A = [[133, 118, 124, 134, 124, 130, 110, 143, 136, 130, 141, 141, 109, 143, 112, 147], [131, 119, 143, 116, 139, 114, 134, 128, 154, 124, 138, 130, 151, 122, 115, 118], [131, 138, 138, 134, 126, 134, 119, 111, 138, 111, 115, 122, 107, 127, 117, 149], [134, 132, 111, 144, 108, 103, 125, 113, 138, 122, 138, 139, 118, 131, 134, 126], [122, 109, 124, 128, 118, 122, 137, 143, 112, 135, 147, 138, 112, 147, 142, 115], [134, 143, 130, 129, 137, 133, 118, 117, 144, 123, 113, 122, 141, 113, 113, 142], [124, 142, 132, 123, 139, 148, 131, 124, 114, 131, 106, 112, 141, 115, 133, 129], [133, 125, 139, 118, 143, 133, 120, 136, 148, 129, 128, 128, 145, 122, 106, 137], [132, 120, 139, 118, 136, 113, 133, 128, 152, 126, 139, 132, 151, 122, 117, 118], [124, 143, 133, 123, 140, 150, 129, 124, 115, 129, 104, 111, 138, 115, 130, 133], [132, 139, 131, 127, 131, 114, 133, 108, 146, 120, 121, 123, 149, 111, 126, 121], [131, 119, 139, 117, 137, 115, 134, 130, 150, 127, 139, 131, 152, 122, 117, 117], [133, 117, 123, 133, 124, 127, 113, 142, 137, 130, 142, 141, 112, 142, 114, 143], [124, 120, 122, 130, 126, 144, 121, 148, 108, 138, 132, 132, 110, 142, 131, 136], [126, 134, 109, 131, 124, 122, 136, 128, 113, 141, 127, 128, 148, 120, 147, 110]]
The entry just right of the smallest entry: 125
Give the maximum.
A: 154
Give the entry just right of the largest entry.
A: 124
Give the entry just left of 154.
A: 128
Give the minimum.
A: 103

X =
[[136, 136, 118, 136, 109],
 [138, 139, 128, 122, 123],
 [136, 136, 118, 135, 110],
 [133, 133, 108, 140, 133],
 [138, 138, 127, 122, 123],
 [133, 133, 105, 139, 133],
 [134, 135, 110, 137, 124],
 [131, 130, 120, 142, 133],
 [129, 128, 134, 144, 132],
 [134, 135, 110, 135, 130],
 [134, 135, 111, 137, 122]]
The entry at the centre is 105
The entry just left of 120: 130
The entry in the top-left corner -> 136
The entry in the top-right corner is 109
The third entry on the diagonal from the top-right corner -> 118
The entry just right of 127 -> 122
Report the entry directly below 131.
129
Report the last entry in the row that holds the largest entry.
132
The entry just left of the largest entry is 134
Report the last entry, reading row by row.
122
The largest entry in the last row is 137
The entry just right of the centre entry -> 139
The third largest entry is 140
The maximum is 144
The 2nd entry in reading order: 136
Report the top entry of the column that holds the smallest entry.
118
Report the fifth-last entry, reading row by row.
134
Report the entry just left of 140.
108
The fourth entry in reading order is 136
The entry just left of 108 is 133
Report the entry directly above 129.
131
The entry directly below the largest entry is 135
The third-last entry, reading row by row: 111
Report the entry directly below the smallest entry.
110

m =
[[124 134 120 139 125 117 121 109 134 131 117]
 [122 139 117 146 117 117 118 105 146 128 132]
 [117 122 119 133 123 109 119  99 139 137 126]
 [117 129 116 133 127  99 123 102 131 138 128]
 [120 128 112 132 141  99 112 103 140 143 142]
 [124 128 119 139 121 111 112 101 146 134 130]
 [128 137 118 141 122 110 116 107 142 130 127]
 [117 125 121 131 122 103 116 105 136 136 123]
 [126 137 116 142 123 113 121 105 141 130 127]
 [118 131 115 134 136 102 115 105 131 141 133]
 [116 135 116 145 118 114 117 100 143 132 136]]
Read off the centre entry.
Answer: 111
The entry in the bottom-right corner is 136
Read off the entry in the top-right corner.
Answer: 117
Read off the smallest entry in the first row.
Answer: 109
The 3rd entry on the main diagonal is 119
Read off the third entry in reading order.
Answer: 120
Read off the largest entry in the first row.
Answer: 139
The 2nd entry in reading order: 134
Read off the entry in the top-left corner.
Answer: 124
Read off the bottom-left entry.
Answer: 116
The smallest entry in the last row is 100
The entry just left of 140 is 103
The entry directly below the centre entry -> 110
The third entry from the end, reading row by row: 143
The second entry from the end, reading row by row is 132
Read off the entry directly above the centre entry.
Answer: 99
Read off the entry just left of the centre entry.
Answer: 121
The entry just right of 101 -> 146
Read off the entry just right of 138.
Answer: 128
The 2nd entry on the diagonal from the top-right corner: 128
Read off the largest entry in the first column.
Answer: 128
The entry just right of the centre entry is 112
Read off the 2nd entry on the main diagonal.
Answer: 139

Read these off the matrix that follows.
1) Give the entry in the top-left corner.
2) Give the smallest entry in the last row.
3) Give the 3rd largest entry.
4) Give the 2nd largest entry.
5) Give the entry just left of the smallest entry.
6) Give the second entry on the main diagonal.
[[131 136 139 141 115 117 126 128 133 142 128]
 [123 126 132 127 149 129 128 132 130 144 131]
 [136 126 122 127 136 128 131 118 122 116 128]
 [117 128 124 123 134 131 130 123 135 131 116]
 [133 129 128 114 122 135 132 137 122 132 133]
 [119 124 127 134 145 127 152 129 130 141 129]]
1) 131
2) 119
3) 145
4) 149
5) 128
6) 126

a =
124,136,133,100,134,113,119,136,129,126,134
115,118,140,135,136,140,118,131,141,148,123
The top-left entry: 124
Read off the 3rd smallest entry.
A: 115
The 2nd entry from the end, reading row by row: 148
Read off the entry directly below 100.
A: 135
Read off the bottom-right entry.
A: 123
The entry just left of the smallest entry is 133
Read off the largest entry in the last column.
A: 134

Questions about the array below.
1) Report the 1st entry in reading order.
2) Report the 5th entry from the end, reading row by row.
3) Report the bottom entry of the column that holds the largest entry.
4) Report the entry in the top-right corner.
5) Report the entry just right of the centre entry.
6) Report the entry directly above the centre entry.
7) Report the second entry on the main diagonal.
8) Report the bottom-right entry.
[[137 141 140 129 122]
 [128 145 125 138 150]
 [137 144 140 129 124]
 [128 146 125 138 150]
 [133 109 130 135 134]
 [132 110 130 135 134]
 [137 151 140 131 126]
 [137 145 140 129 124]
 [128 131 125 137 146]]
1) 137
2) 128
3) 131
4) 122
5) 135
6) 125
7) 145
8) 146

Read these off the grid that follows.
1) What is the third-last entry, reading row by row?
2) What is the first entry in reading order?
3) What is the bottom-left entry?
4) What is the 3rd entry, reading row by row?
5) What is the entry directly above 110?
[[147 147 113 111 130 147 148 148 111 146 111 147]
 [109 108 149 144 111 109 150 150 137 150 138 108]
 [128 131 148 150 144 128 110 111 151 113 151 130]]
1) 113
2) 147
3) 128
4) 113
5) 150

[[137 111 122 127 118 142]
 [128 117 145 131 121 105]]
Rows and columns are numbered from 1.
Which number is the entry just left of 145?
Answer: 117
The bottom-right entry is 105
The entry directly above 131: 127
The entry in the top-left corner is 137
Which number is the entry in row 2 and column 1?
Answer: 128

W =
[[129 126 128 128 126 133 125 130 123 132 127]
 [123 131 121 127 123 141 153 132 124 137 130]
 [130 125 130 128 128 129 117 129 123 130 125]
 [125 130 129 127 125 128 138 130 124 132 124]
 [131 125 131 128 128 128 114 129 122 130 125]
 [125 129 120 127 122 147 148 135 120 141 130]
 [125 131 131 128 127 119 136 126 131 125 126]
 [124 131 126 128 126 128 144 128 131 129 129]
 [128 128 133 128 129 117 124 126 130 123 124]
 [126 129 124 127 125 137 140 131 124 135 129]
 [128 128 130 128 127 127 127 129 125 129 125]
 [124 130 121 127 122 145 150 134 122 140 131]
 [127 128 126 128 126 134 134 131 124 133 128]
 [130 126 129 128 127 132 120 130 123 131 127]]
Rows and columns are numbered from 1.
Read off the entry directly above the smallest entry.
138
The entry in row 3 and column 1 -> 130
Read off the top entry of the column that holds the largest entry.
125
The bottom-right entry is 127
The largest entry is 153
Read off the entry at row 1, column 3.
128
Read off the entry in row 1 and column 1.
129
Read off the entry at row 2, column 1.
123
Read off the entry directly below the smallest entry.
148
Read off the entry in row 3 and column 2.
125
Read off the entry in the bottom-left corner.
130
The entry directly below the largest entry -> 117
The entry directly above 147: 128
Read off the entry directly above 148.
114
The entry at row 1, column 2 -> 126
Read off the entry in row 2 and column 3.
121
The entry just right of the largest entry is 132
Read off the entry just left of the largest entry.
141
Read off the entry in row 2 and column 2.
131
The entry in row 3 and column 3: 130
Read off the bottom entry of the column that holds the smallest entry.
120
Read off the entry in the top-right corner.
127
